Here is a tiny trained network, its code and every weight. The questions are about switching its units off for an input and a class, where a switched-off unit gives its printed mean instead of its output.

import numpy as np


def w(rows, s, z=0):
    codes = np.array(rows[::2]) - 128.0
    scale = np.full(codes.shape[1], s)
    scale[-1] = z or s
    return codes * scale


def f(y):
    return y / 2 * (1 + np.tanh(0.7978845608 * (y + 0.044715 * y**3)))


def log_softmax(a):
    a = a - a.max(-1, keepdims=True)
    return a - np.log(np.exp(a).sum(-1, keepdims=True))


def net(x, mask):
    res = np.array(x, float).reshape(1, 4) / 4 @ E
    y = f(res @ A[0][:, :-1].T + A[0][:, -1])
    res = res + np.where(mask, y, B[0][:, -1]) @ B[0][:, :-1]
    return log_softmax(res[-1] @ U[:, :-1].T + U[:, -1])


A, B = {}, {}
E = w([
[109,87,144,88,206],'x0',
[194,105,162,201,146],'x1',
[85,121,248,137,112],'x2',
[105,45,124,115,72],'x3',
],0.013)
A[0] = w([
[72,10,128,91,143,189],'N1',
[74,144,175,104,79,217],'N2',
[149,154,159,196,49,170],'N3',
[105,107,162,110,71,203],'N4',
[136,157,168,154,219,197],'N5',
[187,94,57,127,120,236],'N6',
[72,149,56,29,107,191],'N7',
[118,96,172,146,62,254],'N8',
[106,106,179,164,90,247],'N9',
[132,164,141,193,185,244],'N10',
[95,92,176,97,137,127],'N11',
[155,144,156,137,241,253],'N12',
],0.011,0.004)
B[0] = w([
[113,12,153,104,132,218],'N1',
[84,164,183,102,115,189],'N2',
[145,203,145,183,78,193],'N3',
[66,114,177,149,92,174],'N4',
[185,171,166,113,172,216],'N5',
[169,102,49,180,115,234],'N6',
[87,150,80,76,130,248],'N7',
[85,131,189,192,76,193],'N8',
[100,152,175,165,114,192],'N9',
[186,179,139,136,144,210],'N10',
[87,107,199,122,152,171],'N11',
[202,131,155,111,172,241],'N12',
],0.011)
U = w([
[60,106,222,89,134,6],'0',
[130,20,150,201,114,114],'1',
[126,22,57,68,106,155],'2',
[170,59,187,52,171,30],'3',
[77,221,44,35,141,202],'4',
[205,137,18,210,103,124],'5',
[116,207,178,192,1,155],'6',
[226,192,181,126,244,179],'7',
],0.0081,0.0024)

Each question gives the input, the list of numbers given to net, and the class t.
The units are the neurons (one row each of A and B). Each row of codes is followed by its name. A weight is (code - 128) times the scale printed after its matrix; where a second scale follows, it is the last column's (A, B and U).
mask holds one flag per neuron, in row order. A switched-off neuron (its flag False) gives its mean, the last column of its row in B, instead of its output. The means were averaged over made-up inputs and are rounded, as every weight is.
A unit's drop is (log p(t) with every unit on - log p(t) with that unit switched off) / (log p(t) with every unit on - log p(t) with every unit switched off).
The circuit of an input: a set's keep is (log p(t) with only the set's units on - log p(t) with every unit switched off) / (log p(t) with every unit on - log p(t) with every unit switched off). Starting from all 12 units, units are removed one at a time, each time the one whose removal leaves the highest keep (on an exact tie, the one counted first), for as long as the keep stays at least 0.8.
circuit, biggest first: the units of the circuit, biggest drop first
top k neurons: the k neurons with the biggest drops, biggest first
drop of u: that unit's drop, to one decimal
input [0,-3,-2,7], class 2: circuit, biggest first : N7, N1
input [5,-7,-7,2], class 2: circuit, biggest first : N1
input [0,7,-3,1], class 5: circuit, biggest first : N6, N11
input [2,3,0,2], class 1: top 2 neurons : N7, N5
input [7,-7,4,-5], class 3: circuit, biggest first : N1, N3, N9
input [5,5,6,8], class 0: top 2 neurons : N6, N11
input [-3,5,-1,8], class 6: top 2 neurons : N3, N8
input [-3,-5,-1,0], class 4: top 2 neurons : N7, N1
input [0,-6,-6,4], class 2: top 2 neurons : N1, N6
input [0,6,3,5], class 6: drop of N3 : 0.3
input [7,1,-4,7], class 2: drop of N9 : 0.0
input [-4,-8,4,4], class 0: drop of N2 : 0.1
input [1,-4,0,8], class 0: drop of N2 : 0.2
input [-1,-7,2,-7], class 4: top neuron : N7
